(in the rows, 128 means zero)
Rows lie near named flat spaces through zero. A row that begins with a name and a colon came from that space; any other row is followed by the name of its block's space that it lies nearest.
dd_dc: [118 130  91 145 123 108 127 128 134 161 146 109 121 159 156 119 134  77
  97 142  96 119 129 166 150 112 125 159 154  55 135 160 145]
mb_jp: [132 128 153 140 136  88 116 121  94 100 130 128 101 108 117 130 109 107
 157 121 119 119 139 139 139 138 127 143 138 138 167 128 109]
ql_sd: [103 142 112 147 109 133 138 155 122  96  86 144 121 131 115 158 159  77
 137 132  86 124 126 113  99 124 137  99 120 125  96 139 131]
nf_sq: [ 89 177 187 130 112 150  43 126 119 158 109 119 139 179 117  96  70 115
  70 122 135  41 159  99 101 112 134 147 149 152 142 168 109]
nf_sq: [ 54 156 132 140 125 150  69 122 140 125 118 141 112 165  95 164 135 143
  88 141 178 124 112 133 172  99 106 128 169 123 137 123 107]
[158 112 113 122 132 130 128 173  77 127  63  94 136 169 158 127 144 142
 136 176 159 128 121 114 108 140 136 141 150  89 145 108 104] : mb_jp
sr_nc: [101 120  92 126  55 117 152  98  98  77 131 156 143  72 129 167 155 136
 180 146 138 171  87 132  90  81 117  82 178 135 125  77 155]
dd_dc: [130 122 131 132 121 114 127 127 139 134 157 105 142 173  96 142 141 133
 124 144 111 101 145 182 109 137 134 161 149  91 113 173 131]
[226 156 182 172  87 195 131  99 100 107 102  91  57  84 106 101  58 107
 140 103 196 169  62 100 104 119 130 150 126 172 128 116 106] : mb_jp
[140 153 194 129 145 163 110 172  85  83  93 137 128 115 104 142 148 126
 174 156 142 104 151 143  99  91  91 100 145 189 124  89  59] : dd_dc
[112 128 140 101  62 147 148 126 119 124 116 104 156  88 182 144 126  88
 124 144 137 129  99 102  99 113 119 125 145  94 185 103 125] : sr_nc
[101 103  99 116  97 112 141 147 119  95 124 152 107 125  71 137 149 149
 150 139  92 146 116 114 155  73 143 116 138 167  91 148 135] : sr_nc
rc_cc: [106 157 138  98 150 128  84 179 148 113 120 117 115 133 142 142 151 125
 138 111 163 183 158 160 101 102 152 125 123 163 117 159 159]
mb_jp: [ 92 106 113 117 131 129 139 107 181 139 136 113 141 115 158 131 127 121
 131 138 149 157 137 125 162 147  98  93 125 109 121 127 112]
[ 70  61 160 155 115 158  92 150 167 154 164 106 181 152 147 199  76 132
 112 162 173 109 142 127 138 154 158 119 189 148  93 192 153] : dd_dc
[140 175 141 143 121 129 102 109  89 126 101 157 153  87 153 137 127 102
 190  96 125 177  80 128 143  83 100  82 105 148 167 153  97] : dd_dc
sr_nc: [127 130 105  83  77 162 158 105  97 101 114 140 121 110 154 128 117 117
 180 116 136 145 126 121  99  90 127  77 156 135 177 109 118]
[101 187 146 155  98  97 136 112 141 106 144 177 128 108  54 112 122 127
 134 102  99  70 136 169 179  42  83 138 112 131 157  81 133] : mb_jp
[151 174 132  96 121  90 158 150  85  98  51 175  81  76 113  35 166 142
 190 115 102 145  85 102 157  88 102 100  92 134 134  41  97] : dd_dc
[ 67  57 111 176 131 167 121 114 151 128 137 145 150 133 114 188 115 118
 115 136 147 115 149 146 141 158 176 170 139 144  79 140 197] : dd_dc
[156 144 155 214  73 129 122 209 150 215 134 133  71 118 121  74  54 104
  92  99 130  42 126 149 138 194 104 164 123 106 179 152  55] : rc_cc
[135 137 124 119  71 142 165 107  90 126  96 124 142 101 164 152 118 102
 141 152 142 141  91 107  83 147 115  99 117 105 175  88 107] : sr_nc
rc_cc: [137 119 121 252 146 150 168 179 135 186 145 147  84  90 129 118 117 133
 134 101 142  95 160 102 171 158 133 139 155 110 131 187  86]
[127 123 153 137 164 117 156 153 118 125 143 120 108 123 146 134 117 141
 130 105 132 126 118 120 115 111 136 169  99  96 105 152  85] : sr_nc
[145 176 154 111 134 144  92 138  89  99  72 166 120 100 156 101 125 125
 162 134 122 126  78 105 128  87 113  84  93 190 138 114  90] : dd_dc
[168 144 133  97 148 145 114 120 111 149 119 146 147 122 135 120 136 114
 137 138 146 117 153 146 119 112 114 132 157 174 138 126 112] : dd_dc
[159 136 133 155 172 104  85 143 141 140 130 114 140 156  95 115 125 147
 129 108 104  99 125 151 159 138 156 134 128 134 129 151 114] : sr_nc
[148  92  98 103 109 154 129 168 159 167 131 156 148 135 130 135 130 127
 116 120 129 104 143 110  93 127 127 145 122 110 105  92 120] : nf_sq
[121 152 132 156 108 151 121 128 112 117 117 156 127  85 105 125 127  82
 140 108 123 153  87  98 155  98 161 111 123 150 147 123 138] : dd_dc
[148 158 148 109  91 160 152  98 105 129 107 100 149 121 166  94 103  73
 114 134 175 112 109 160  97 105 127  83 120 143 172 128 114] : sr_nc
[198 128 130 134 136 115  89 112 124 170 158  84 191 189 159 202 111  82
  57 132 144  77 178 241 103  79 119 128 224 128 119 187  73] : dd_dc
[152 166 122 152 105 113 104  88 135 155 183 117 118 106 154 120 121  98
  99 104  96 142  81 117 149 122 158 151 136  75 125 130 135] : dd_dc
[129  57 129 153 116  97 131 183 130 115 136 128  94  90 111 118  96 166
 135 139  91 143 154 114 132  89 142 208 116 118 135 106 135] : nf_sq
[ 96  47 118 132 139 137 146 191 103 139 171  87 128  81 134 131 122 177
  93 145 126  85 149 136 124  78  96 202 134 130 125  98 143] : nf_sq
[112 138  85 145 146  97 162 153 165 144 121 121 118 154 105 102 148 163
 135 136 133 121 154 155 120 168 133 150 118  95 153 106 157] : dd_dc

Rows lie near named flat spaces through zero. A row that begins with a name and a colon came from that space; any other row is followed by the name of its block's space that it lies nearest.
jj_rt: [111 119 110 136 170 163  44 114  81 142 168 108 116 140 148 114 143 178
  95 156 124 112 151 121 144  91 114 166 132 160 152 137 103]
jb_fm: [117 108 151 151 123 123 140 126 159 170 148 145 135 115 124 107 140 124
 152 146 180 127 103  89 141  90 191 189  92 103 122 123 142]
nb_hp: [132 164 135 161 147 150 167 148 111 160 157 113 170 142 118 130 160 149
 133 119 110 123 154  96 123 145 110 146 148 149 119 115 173]
nb_hp: [116 110 100 150 137 104 107  80  98 120 118 165  81 104 155  74  75 104
 120 139 111 100 109 175 102 141 123  79  72 116 143 143 105]
sn_nt: [117 115 161  96 159  94 118 122 106 112 100 158 132 137 173 109 159  98
 113 104 136  94 174  92 167 153 194 163 132 131 107 158 150]
[149 135  81 143 101 117 160 134  99 153 142  89 175 118 127 145 108 130
 135 113 156 185 115 155 143 119 114 123 102 142 134 138  96] : sn_nt
jb_fm: [ 78 138  90 143 154 109 125 146 148 170 130 209 132 141 150 118 105 113
  89 115 109 132 141 109 146 131 154 131 137 124 119 127 162]
[152 131 162 176 137 122 104 136 109 154 151 128 143 128 111  97 109 150
 134 141 138 122 110 121 105 153  94 159 109 116 149 124 147] : nb_hp
jn_tz: [106 130  90 127 103  95 130 111 110 126 130 183 123 114 156 165  93 122
 123 124 116 145 101 119 148 116  82 143 124 129 119  97 125]
rd_cl: [142 118 105 105 138 110 165 131 130 168 106  56 107 118 106 165 118 110
  81 138 103 152  89 140 139  98  74 171 129 180 133 143 127]
[ 95 174 112 128 104 150 137  71 125 128  95 140 137 142  92 143 129 135
  99 114 115 128 158 167 146 132 115 116 125  87 139 128 104] : nb_hp
lh_zb: [153 124 121 147 161  88 144 146 121 114 119 148 138 139 113 122 125 134
  91 100 162 128 165 124 128 131 119 156 182 120 107 178 116]
[105 103 115 120 114  75 124 100 122 117 158 155 118 133 141  99 111 102
 141 104 159 159  85 139 146 147 155  85 159 135 155 105  73] : rd_cl
[117 126 117 110 160 133 121 119 153 172 142  99 124 149 141 121 164 109
 111 123 118 162 119 189 148  73 139 109 115 174 156  90 141] : nb_hp
cp_pb: [ 84 105 114 120 182  95 110 117 105 124 111 136 147 118  91 121 129 149
 140 152 140 110  76  91 106 114 146 144 133 123 112 164 139]
bh_cg: [ 90  58 144 161 141  87 116 136 149 126 198 184 140 154 160 111 123 113
 137 135 157 116 142 127  59 170 125 171 115 105  97 125 131]
jj_rt: [118 125 106  79 143 113  95  64 110 135 156 107  98 129 173 172 185 143
 146 193 108 125 125 121 161 133 108 155  89 116 123 142 116]
[125 114 124 158  82 118 130 161 136  90 140  63 142 109 129 102 136 111
 127 125  96 127 140 121 164  95 107 115  69  52 180  79 167] : lh_zb
[102 112 137 173 103 125 120 131 106 128 111 103 119 113 100 124 123 129
 136 145 131 123 111 138 139 146 154 157  99 125  96 117 125] : jb_fm
[ 88 121 105 101 131 120  77  81 103 135 126 143 132 111 113  76  72  93
 133 117 153 155  87 172 134  96 112 110 101 123 147 130 106] : nb_hp
[137 117 117 113 133 170 147 154 129 179 166 100 154 157 104 117 131 157
 116 113  88 142 146 123 116 109 140 148 114 147 153 115 147] : nb_hp
rd_cl: [157 132 142 164 169  98 136 160 156 166 105  98 115 131 143  90 140  81
 126 141 135 129 125 136 115 145 113  55 131 179 115 165 131]
[ 99 124 100 100  90 158 110 144 121  90 103 132 123 108 162 123  96 109
 128 144 129 135 100 111 115 109 169 153 124 113 125 134  96] : nb_hp
lh_zb: [151 158 130 170 137 120 125 172  75 164 133  86 138 114 134 136 122 127
 140 124  88 132 128 112 125 151 144 209 110 165 137 134 114]
[137 136 124 100 101 109 144  98 127  96 131  81 133 137 106 159 136 136
 131 163 104 113 139 112 118 138 105 133 130 141 133 156 115] : jb_fm
jn_tz: [108  95 136 150 118 162 140 108 110 126  83 117  94 158 150 145 125 139
 147 133 121 153 127 142 115 146 123 113 134 148 127 126 153]
[168 105 133 142 159 115 111 144 141 170 106  60 125 106 124 142 115 123
 123 152  97 128 121 163 129  91 111 151 146 165 143 150 155] : rd_cl
[139 127 115 102 138 120 119 117 158 134 146 106 155  79 160 127 102 137
 125 131 121 127 144 143 162 104 151 140 113 158 158 163 145] : jb_fm
[148 167 100 109  82  99 102 135 118 121 117 107 122 101 164 104 115 129
 105 153 135 120 132  93 144 145 114 177 149 123 144 150 148] : lh_zb
[ 96 121  99 124 123  70 124 108 106 116 156 122  85 119 132 126  70 115
 160 148 109 117 141 156 102 132  56 134 115 146 110  78  97] : jn_tz
[ 77 108 145 118 125 132 113  90 178 166 134 144 116 116 134 105 144 142
 138 149  96  60 147 134 120  97 182 144 138 103 144 111 129] : sn_nt
[139  85  99 120 136 149 144 106 210 128  83 129 122  95 131 130 163 123
  95 109 155 144 133  82  91 107 121 166  76  98 134 196 153] : cp_pb
sn_nt: [129 133 160 105 115 101 100 131 124 107 137 100 127 126 175 133 145 138
 114  94 132  68 111  99 155 166 143 136 163 125 145 152 105]
[141 146 118 222 181 172 111 203  80 116  92  88  83 125 121  56 112 100
  56  76 167 121 191  89 121  82 123 138 195 130 206  65 153] : jj_rt
[124 108 106  89 111  93 118 121 118 144 170 102  73 155 119 132 141 116
 142 139 105 152 132 173 157 102 118 123 159 140 123 111 104] : rd_cl
